[[-35 -67  14  36 -20]
 [  8 -13 -10 -23  33]]
->
[[-35 -67]
 [  8 -13]]

[[ 55 -90  47]
 [ 79 -75  52]]
->
[[ 55 -90]
 [ 79 -75]]

[[  4 -12]
 [ 87 -67]
 [-10  24]]
->
[[  4 -12]
 [ 87 -67]]

[[  9 -38 -64 -24  33]
 [  4  77 -53 -17 -54]
 [-66  35  24  74 -30]
 [-31  33 -18 -21 -75]
 [-13 -44   7 -47 -48]]
->
[[  9 -38]
 [  4  77]]

[[ 13 -38 -38  47]
 [-10  42  34 -13]
 [ -4 -60 -49  63]
 [ 25 -76 -79  59]
 [ 23 -45 -54  59]]
->
[[ 13 -38]
 [-10  42]]

[[-68 -90]
 [-72 -21]
 [-45 -22]
 [-39 -17]]
->
[[-68 -90]
 [-72 -21]]

[[-59 -75  65 -82]
 [  4  -7 -47 -77]]
->
[[-59 -75]
 [  4  -7]]

[[-48   4   9  88]
 [ -3 -64 -34  39]]
->
[[-48   4]
 [ -3 -64]]

[[  5 -61]
 [ 28  42]
 [ 31 -84]
 [  0 -88]
 [ 65 -72]]
->
[[  5 -61]
 [ 28  42]]
---
[[ 16  81 -64  57 -58]
 [-28 -78  90 -54  85]
 [-12 -71  85 -19  66]]
->
[[ 81 -64]
 [-78  90]]

[[ 54   5 -43 -29]
 [  6  21 -24  14]
 [-41 -66  49 -10]
 [ -8 -16  46   1]
 [ 24   5 -33   6]]
->
[[  5 -43]
 [ 21 -24]]

[[-27  19  20 -17 -28]
 [-43  39  37 -27 -22]
 [  1  -7  10 -11  15]
 [ -6  19 -12  17 -46]
 [-76  70  63 -45 -37]]
->
[[19 20]
 [39 37]]

[[  3 -10 -15]
 [  7  -6 -70]
 [  1 -13 -11]]
->
[[-10 -15]
 [ -6 -70]]

[[ 46  -9  31  30]
 [ 71  17 -42 -17]
 [-36   9  61  -7]]
->
[[ -9  31]
 [ 17 -42]]

[[ 39 -32 -61  39  43]
 [-32  17  35 -21 -21]
 [ 17 -16 -29  19  25]
 [ 58 -52 -65  55  41]
 [-17   6  15 -10 -14]]
->
[[-32 -61]
 [ 17  35]]
---
[[ 24 -24  16   6  52 -11  17  37  -5  13]
 [-59   3 -20 -12  18   3   1 -39   7  11]
 [ 30 -15  36 -35  60  -4  23  61  19  18]
 [ 22 -22  22  -8  59  -9  20  43   4  16]
 [-30  27 -11 -26 -41  14 -13 -29  16  -7]
 [-76  19 -15 -53  14  13   1 -38  31  15]]
->
[[-76 -30  22  30 -59  24]
 [ 19  27 -22 -15   3 -24]
 [-15 -11  22  36 -20  16]
 [-53 -26  -8 -35 -12   6]
 [ 14 -41  59  60  18  52]
 [ 13  14  -9  -4   3 -11]
 [  1 -13  20  23   1  17]
 [-38 -29  43  61 -39  37]
 [ 31  16   4  19   7  -5]
 [ 15  -7  16  18  11  13]]

[[ 51 -69  24  -9   4 -37 -11   3  21  38   0  52 -49 -14  37]
 [-48 -34 -62  49 -35  21  43  27  39  -7 -36 -20  36 -10  40]
 [-20 -28  25  24  -3 -39 -43  48 -20  13  12  38   9  13  41]]
->
[[-20 -48  51]
 [-28 -34 -69]
 [ 25 -62  24]
 [ 24  49  -9]
 [ -3 -35   4]
 [-39  21 -37]
 [-43  43 -11]
 [ 48  27   3]
 [-20  39  21]
 [ 13  -7  38]
 [ 12 -36   0]
 [ 38 -20  52]
 [  9  36 -49]
 [ 13 -10 -14]
 [ 41  40  37]]

[[-63  27 -69  27  51 -32 -62 -20]
 [-14  -7  -6  11   5  -9 -16   0]
 [  0  -5  72  21 -49  -5  34  39]
 [  6  -2  69  11 -47   6  43  39]
 [-44  16 -13  23  11 -35 -36   5]
 [ 31  -7 -77 -47  44  22 -13 -48]
 [  9  -2 -70 -38  41  16 -14 -32]
 [ 21   7 -23 -25  18  22  13 -15]
 [ 10  -6  68  15 -44 -13  19  34]]
->
[[ 10  21   9  31 -44   6   0 -14 -63]
 [ -6   7  -2  -7  16  -2  -5  -7  27]
 [ 68 -23 -70 -77 -13  69  72  -6 -69]
 [ 15 -25 -38 -47  23  11  21  11  27]
 [-44  18  41  44  11 -47 -49   5  51]
 [-13  22  16  22 -35   6  -5  -9 -32]
 [ 19  13 -14 -13 -36  43  34 -16 -62]
 [ 34 -15 -32 -48   5  39  39   0 -20]]

[[ -4 -47   7  10 -47  47  65]
 [ 32 -11  47  -5  -2   6  87]
 [ 66   9  36  18   5   3  70]
 [  3  76  18 -61  32  -6  24]
 [ 61  12   3  47  29 -46 -44]
 [ -8  32  39 -63  31 -14  58]
 [ 41  51 -50  32 -16  42 -41]]
->
[[ 41  -8  61   3  66  32  -4]
 [ 51  32  12  76   9 -11 -47]
 [-50  39   3  18  36  47   7]
 [ 32 -63  47 -61  18  -5  10]
 [-16  31  29  32   5  -2 -47]
 [ 42 -14 -46  -6   3   6  47]
 [-41  58 -44  24  70  87  65]]

[[ 21  15 -28  -4  30  80]
 [ 23  89  58 -58 -15  13]
 [ 11 -68 -18  43  -3   9]]
->
[[ 11  23  21]
 [-68  89  15]
 [-18  58 -28]
 [ 43 -58  -4]
 [ -3 -15  30]
 [  9  13  80]]

[[-24  37  63  67  43  16   1  18  51  73  31   7 -37 -43 -33 -18]
 [-24  41  69  42  11  15  27  64  47  -4 -31 -59 -44 -22   0  -1]
 [-24  55  50  18  14  56  35 -25 -46 -32  -6  11 -27 -32 -12   7]]
->
[[-24 -24 -24]
 [ 55  41  37]
 [ 50  69  63]
 [ 18  42  67]
 [ 14  11  43]
 [ 56  15  16]
 [ 35  27   1]
 [-25  64  18]
 [-46  47  51]
 [-32  -4  73]
 [ -6 -31  31]
 [ 11 -59   7]
 [-27 -44 -37]
 [-32 -22 -43]
 [-12   0 -33]
 [  7  -1 -18]]

[[-47   3  28  30 -14 -29]
 [ 35  -4 -67 -36  40  28]]
->
[[ 35 -47]
 [ -4   3]
 [-67  28]
 [-36  30]
 [ 40 -14]
 [ 28 -29]]

[[  0 -44   7   9  -5 -14  20]
 [ 41 -87  -5  13  -6  -7  40]
 [  9 -14   1   2  -3   2  11]]
->
[[  9  41   0]
 [-14 -87 -44]
 [  1  -5   7]
 [  2  13   9]
 [ -3  -6  -5]
 [  2  -7 -14]
 [ 11  40  20]]
